Here is a tiny trained network, its code and every weight. The questions are about switching its units off for an input and a class, where a switched-off unit gives its printed mean instead of its output.

import numpy as np


def w(rows, s, z=0):
    codes = np.array(rows[::2]) - 128.0
    scale = np.full(codes.shape[1], s)
    scale[-1] = z or s
    return codes * scale


def norm(h):
    return h / np.sqrt((h * h).mean(-1, keepdims=True) + 1e-5)


def f(y):
    return np.maximum(y, 0)


def log_softmax(a):
    a = a - a.max(-1, keepdims=True)
    return a - np.log(np.exp(a).sum(-1, keepdims=True))


def net(x, mask):
    res = np.array(x, float).reshape(1, 2) / 4 @ E
    u = 0
    for l in range(2):
        y = f(norm(res) @ A[l][:, :-1].T + A[l][:, -1])
        res = res + np.where(mask[u : u + 4], y, B[l][:, -1]) @ B[l][:, :-1]
        u += 4
    return log_softmax(norm(res)[-1] @ U[:, :-1].T + U[:, -1])


A, B = {}, {}
E = w([
[226,122,11,200,150,107,3,135,88],'x0',
[35,99,107,53,248,221,54,182,178],'x1',
],0.006)
A[0] = w([
[2,70,167,83,199,177,93,96,162,253],'L0N0',
[58,98,180,44,215,121,173,149,228,168],'L0N1',
[148,193,140,130,67,122,213,119,152,37],'L0N2',
[164,184,127,205,78,44,143,108,72,206],'L0N3',
],0.0057,0.0022)
B[0] = w([
[100,215,151,114,101,180,146,77,242,254],'L0N0',
[66,114,190,75,71,26,148,93,208,245],'L0N1',
[99,124,169,57,187,156,199,135,173,186],'L0N2',
[3,21,131,57,80,199,70,135,87,241],'L0N3',
],0.0069,0.0079)
A[1] = w([
[89,104,181,83,109,3,141,95,191,220],'L1N0',
[52,158,190,32,130,141,235,132,162,152],'L1N1',
[167,73,124,125,193,108,42,141,166,96],'L1N2',
[168,197,159,172,88,67,147,79,135,5],'L1N3',
],0.0061,0.0028)
B[1] = w([
[51,55,115,85,82,158,137,27,155,223],'L1N0',
[59,134,141,142,22,182,191,77,190,252],'L1N1',
[62,176,126,254,37,144,152,115,187,149],'L1N2',
[72,167,197,41,91,210,119,55,132,130],'L1N3',
],0.0069,0.012)
U = w([
[178,200,89,214,196,179,75,207,241,192],'0',
[230,165,170,112,214,113,180,167,105,5],'1',
[52,89,186,80,56,181,192,55,243,251],'2',
[173,31,128,115,74,104,72,152,29,84],'3',
[169,146,57,164,163,139,106,171,98,24],'4',
[167,146,167,143,202,46,181,188,105,5],'5',
[255,178,173,111,218,112,209,181,87,5],'6',
],0.0062,0.0029)

Each question gives the input, the list of numbers given to net, and the class t.
The units are the neurons (one row each of A and B). Each row of codes is followed by its name. A weight is (code - 128) times the scale printed after its matrix; where a second scale follows, it is the last column's (A, B and U).
mask holds one flag per neuron, layer by layer. A switched-off neuron (its flag False) gives its mean, the last column of its row in B, instead of its output. The means were averaged over made-up inputs and are rounded, as every weight is.
A unit's drop is (log p(t) with every unit on - log p(t) with that unit switched off) / (log p(t) with every unit on - log p(t) with every unit switched off).
The circuit of an input: a set's keep is (log p(t) with only the set's units on - log p(t) with every unit switched off) / (log p(t) with every unit on - log p(t) with every unit switched off). Starting from all 8 units, units are removed one at a time, each time the one whose removal leaves the highest keep (on an exact tie, the one counted first), for as long as the keep stays at least 0.8.
units of the circuit, in order: the units of the circuit, biggest drop first
k most important neurons: the k neurons with the biggest drops, biggest first
top k neurons in layer l: the k neurons of layer l with the biggest drops, biggest first
drop when u is switched off: that unit's drop, to one decimal
input [3,1], class 0: units of the circuit, in order -> L0N1, L1N0, L1N1, L0N3
input [5,-5], class 3: 4 most important neurons -> L1N1, L0N1, L0N0, L1N0
input [7,-4], class 3: units of the circuit, in order -> L1N1, L0N0
input [5,0], class 4: top 2 neurons in layer 0 -> L0N1, L0N0
input [6,0], class 4: units of the circuit, in order -> L0N1, L1N1, L1N0
input [2,-2], class 3: units of the circuit, in order -> L0N0, L0N1, L1N1, L1N0
input [8,-4], class 3: units of the circuit, in order -> L1N1, L0N0
input [8,3], class 0: top neuron in layer 0 -> L0N3
input [2,-3], class 3: 4 most important neurons -> L0N0, L0N1, L1N1, L1N0
input [4,-2], class 3: 3 most important neurons -> L1N1, L0N1, L0N0
input [4,5], class 0: 2 most important neurons -> L0N1, L1N0
input [8,1], class 4: top 2 neurons in layer 0 -> L0N0, L0N1
input [7,-7], class 3: drop when L0N1 is switched off -> 0.1
input [7,0], class 4: drop when L0N1 is switched off -> 0.2
input [7,-8], class 3: drop when L0N1 is switched off -> 0.1
input [6,5], class 0: drop when L1N1 is switched off -> 0.2
input [6,6], class 0: top neuron in layer 0 -> L0N1
input [7,8], class 0: top 2 neurons in layer 0 -> L0N3, L0N1
